Tiker: 38  -27  25  -9  -23  13  -37
lin: 16  -6  -9  -8  -52  -25  11
naba: 39  16  -4  29  19  -37  -2
Fov: 43  1  16  49  2  29  9
step +1: -9  -8  -52
-8  -7  -51
step -1: -6  -9  -8  -52
-7  -10  -9  -53
step -1: -9  -8  -52  -25
-10  -9  -53  -26
step -1: 39
38
step -1: -27  25  -9
-28  24  -10
step +1: -27
-26
step +1: 16
17

Fav: -10  13  -2  6  4  3  -5  -2  11  3  4  11  8  -4  10  5  -6  -7  3  6  -2  3  6  3  10  3  -11  12  -15  -13  -7  14  5
buz: -3  -10  0  0  2  8  3  2  -11  -13  -1  -10  -5  2  -7  -6  -5  -1  9  -8  -7  -3  -4  -3  -9  -6  9  -2  9  11  -7  -10  3
mef: -13  -5  -8  -15  -25  -30  27  -5  1  25  -25  0  -14  -17  -11  1  -1  2  -24  -14  7  -4  -3  -20  -8  5  -6  -26  -7  -1  12  3  -27
femom: 1  4  -3  0  -1  5  7  3  2  -1  -1  5  3  -2  4  1  -2  0  4  0  -4  1  2  -2  1  -3  9  5  6  6  -5  7  0
vopog: -43  19  -39  -15  -30  -35  17  -9  20  19  -30  19  -7  -45  9  18  -12  -4  -29  -18  6  2  -5  -32  8  -21  -30  -9  -32  -25  -35  27  -28
kofot: 3  -5  1  2  1  -2  -3  -7  -7  -8  -1  -10  -1  1  -9  -9  -7  -7  1  2  -8  -9  0  -3  -5  -1  0  -2  0  6  -4  -6  1
Sano: 7  -10  0  0  2  8  3  2  -11  -13  -1  -10  -5  2  -7  -6  -5  -1  9  0  -7  -3  -4  -3  -9  -6  9  -2  9  11  -7  -10  3
fiva: 2  -4  0  1  -1  -6  -1  -11  -6  -4  -3  -9  0  -1  -11  -11  -8  -9  -2  2  -10  -13  3  -4  -6  -1  -1  -3  0  6  -5  -3  -1
Zapur: -16  -13  -33  -19  -26  -11  33  6  -11  -5  -34  2  -26  -29  -3  9  -12  1  -5  -20  -5  5  -19  -39  -23  -33  -1  -21  0  4  -39  1  -23
luvid: -4  -12  -14  -6  -10  -18  2  -22  -13  -6  -11  -17  -8  -13  -24  -17  -13  -14  -11  -6  -15  -24  -2  -16  -14  -15  -9  -14  -2  7  -22  -9  -9
kaz: -6  4  -8  1  0  7  10  8  4  0  -2  11  0  -6  10  9  1  5  4  -1  2  9  -1  -4  1  -7  1  5  -1  -3  -14  8  2
step -1: -6  -7  3
-7  -8  2
step -1: -1
-2
step +1: -11
-10
step -1: -6
-7
step -1: 2
1
step +1: 0  4
1  5
step +1: -7  -3  -4
-6  -2  -3

gipe: 5  -30  3  -10  23  0  -7  -5  -1  5  19
Kuzat: -12  26  1  11  -5  -17  -23  -4  19  7  14
Rogam: -9  -11  -17  4  13  -2  -21  10  -10  14  13
Taf: 0  2  -3  9  -2  -29  1  31  -36  12  -19
Vaz: 6  26  -3  -11  1  3  -1  1  10  -1  -1
zimu: -1  1  15  3  2  13  13  -13  -1  5  -7
vodi: -35  -29  13  -27  11  7  31  -10  31  -33  26
Mup: -12  26  1  11  -5  -17  -23  -4  -3  8  12
Geles: 8  6  -6  22  14  -12  -15  -1  5  -23  -1
zizu: 5  -30  3  -10  23  0  -7  -5  -19  -10  11
bamu: -35  -29  13  -27  11  7  31  -10  31  -11  26
ditil: -8  2  -29  -21  8  5  -2  -13  5  -14  1
step -1: 1  3
0  2
step +1: -5  -17  -23
-4  -16  -22
step -1: -23
-24
step +1: -36  12
-35  13
step -1: 15
14
step -1: -2
-3

vibug: -40  -27  5  -21  32  -34  -16  -11  -7
muda: -40  -27  5  -21  -10  16  -11  -10  -8
Mugo: -40  -27  5  -21  32  -34  44  -5  32
Kiv: -3  7  -28  -16  -10  16  -11  -10  10
step +1: 32  -34
33  -33
step -1: 7  -28  -16  -10
6  -29  -17  -11
step -1: 32  -34  -16
31  -35  -17
step -1: -27
-28
step +1: 32  -34  -16  -11
33  -33  -15  -10

Lif: -17  21  23  4  0  -34  16  2  -49
zugiv: -17  21  23  4  -21  -5  26  -17  3
toti: -17  21  23  4  -21  -5  26  -17  -15
step -1: 21
20
step -1: -17  21  23
-18  20  22

